Below are the code and all the weights of a small trained network. Each question names an input and a class and asks about switching units off, where a switched-off unit gives its printed mean instead of its output.

import numpy as np


def w(rows, s, z=0):
    codes = np.array(rows[::2]) - 128.0
    scale = np.full(codes.shape[1], s)
    scale[-1] = z or s
    return codes * scale


def norm(h):
    return h / np.sqrt((h * h).mean(-1, keepdims=True) + 1e-5)


def f(y):
    return np.maximum(y, 0)


def log_softmax(a):
    a = a - a.max(-1, keepdims=True)
    return a - np.log(np.exp(a).sum(-1, keepdims=True))


def net(x, mask):
    res = np.array(x, float).reshape(1, 4) / 4 @ E
    u = 0
    for l in range(2):
        y = f(norm(res) @ A[l][:, :-1].T + A[l][:, -1])
        res = res + np.where(mask[u : u + 11], y, B[l][:, -1]) @ B[l][:, :-1]
        u += 11
    return log_softmax(norm(res)[-1] @ U[:, :-1].T + U[:, -1])


A, B = {}, {}
E = w([
[92,100,1,84,121,160,149],'x0',
[134,113,128,121,128,129,111],'x1',
[112,73,161,126,146,157,182],'x2',
[173,93,94,190,133,110,149],'x3',
],0.0053)
A[0] = w([
[227,80,73,226,188,84,151,31],'0.n0',
[78,82,16,113,158,179,153,159],'0.n1',
[154,165,104,134,115,112,85,9],'0.n2',
[2,190,151,23,40,240,96,17],'0.n3',
[124,185,41,126,107,101,83,101],'0.n4',
[174,135,178,190,179,107,105,233],'0.n5',
[89,154,182,60,86,180,101,19],'0.n6',
[157,72,37,187,118,104,154,114],'0.n7',
[191,174,104,130,131,42,78,88],'0.n8',
[73,58,168,103,135,190,189,2],'0.n9',
[179,37,146,124,172,143,215,75],'0.n10',
],0.0072,0.0045)
B[0] = w([
[132,185,43,118,235,13,133,203],'0.n0',
[156,132,246,70,19,149,164,255],'0.n1',
[43,140,165,202,149,173,153,140],'0.n2',
[202,68,32,175,211,3,138,210],'0.n3',
[32,94,156,198,98,229,88,200],'0.n4',
[158,76,167,65,50,123,168,238],'0.n5',
[160,69,3,167,190,61,117,158],'0.n6',
[189,67,102,113,206,24,122,211],'0.n7',
[27,99,125,202,138,218,132,185],'0.n8',
[13,129,122,240,128,202,46,163],'0.n9',
[28,142,131,220,126,192,55,189],'0.n10',
],0.0064,0.0072)
A[1] = w([
[132,155,108,117,200,93,109,128],'1.n0',
[145,107,147,116,45,134,146,115],'1.n1',
[150,133,136,48,72,136,147,110],'1.n2',
[70,138,140,179,151,192,104,111],'1.n3',
[153,160,142,79,160,150,128,45],'1.n4',
[157,109,126,124,73,129,133,121],'1.n5',
[144,109,149,161,99,114,140,135],'1.n6',
[87,228,207,22,248,238,101,3],'1.n7',
[133,117,169,95,75,173,147,115],'1.n8',
[149,103,98,149,105,135,100,134],'1.n9',
[78,132,124,188,125,164,102,129],'1.n10',
],0.014,0.015)
B[1] = w([
[140,106,122,105,172,114,156,201],'1.n0',
[163,163,159,84,110,126,159,251],'1.n1',
[140,166,168,104,107,129,145,192],'1.n2',
[69,108,76,190,136,157,73,233],'1.n3',
[144,122,112,132,143,89,136,128],'1.n4',
[131,154,146,124,129,132,136,206],'1.n5',
[122,141,108,102,126,157,121,253],'1.n6',
[67,50,50,57,199,46,251,128],'1.n7',
[158,138,113,106,149,85,142,228],'1.n8',
[132,155,169,128,129,131,123,214],'1.n9',
[73,129,115,179,86,191,86,255],'1.n10',
],0.017,0.0063)
U = w([
[198,239,204,6,10,158,168,249],'0',
[9,109,112,232,66,234,42,73],'1',
[194,45,76,120,238,6,154,60],'2',
],0.015,0.0017)

Each question gives the input, the list of numbers given to net, and the class t.
The units are the neurons (one row each of A and B). Each row of codes is followed by its name. A weight is (code - 128) times the scale printed after its matrix; where a second scale follows, it is the last column's (A, B and U).
mask holds one flag per neuron, layer by layer. A switched-off neuron (its flag False) gives its mean, the last column of its row in B, instead of its output. The means were averaged over made-up inputs and are rounded, as every weight is.
A unit's drop is (log p(t) with every unit on - log p(t) with that unit switched off) / (log p(t) with every unit on - log p(t) with every unit switched off).
The circuit of an input: a set's keep is (log p(t) with only the set's units on - log p(t) with every unit switched off) / (log p(t) with every unit on - log p(t) with every unit switched off). Starting from the 12 units with the biggest drops (on a tie, the unit counted first), units are removed one at a time, each time the one whose removal leaves the highest keep (on an exact tie, the one counted first), for as long as the keep stays at least 0.8.
units of the circuit, in order: the units of the circuit, biggest drop first
unit that matters most: the unit with the biggest drop
top k neurons: the k neurons with the biggest drops, biggest first
top k neurons in layer l: the k neurons of layer l with the biggest drops, biggest first
drop when u is switched off: that unit's drop, to one decimal
input [0,-7,5,-7], class 2: units of the circuit, in order -> (0.n3)
input [3,8,3,0], class 0: top 3 neurons -> (0.n1 0.n4 0.n8)
input [3,-6,1,-3], class 0: top 3 neurons -> (0.n1 0.n0 0.n7)
input [5,-5,5,-1], class 0: top 2 neurons -> (0.n1 0.n4)
input [8,-2,-7,-6], class 0: top 2 neurons in layer 0 -> (0.n1 0.n10)
input [5,3,7,8], class 2: top 2 neurons -> (0.n0 0.n7)
input [8,5,-8,-1], class 0: top 3 neurons in layer 0 -> (0.n1 0.n10 0.n9)
input [8,0,-8,5], class 0: top 4 neurons -> (0.n1 0.n10 0.n9 0.n7)
input [-8,6,-7,-1], class 0: top 2 neurons -> (0.n5 0.n10)
input [0,-8,5,7], class 2: top 2 neurons -> (0.n0 0.n7)
input [5,7,-4,2], class 0: drop when 0.n1 is switched off -> 1.6
input [-4,-7,-3,5], class 2: drop when 0.n1 is switched off -> 0.9
input [-2,7,-6,-8], class 2: drop when 0.n3 is switched off -> 1.0
input [7,3,-2,-6], class 0: unit that matters most -> 0.n1
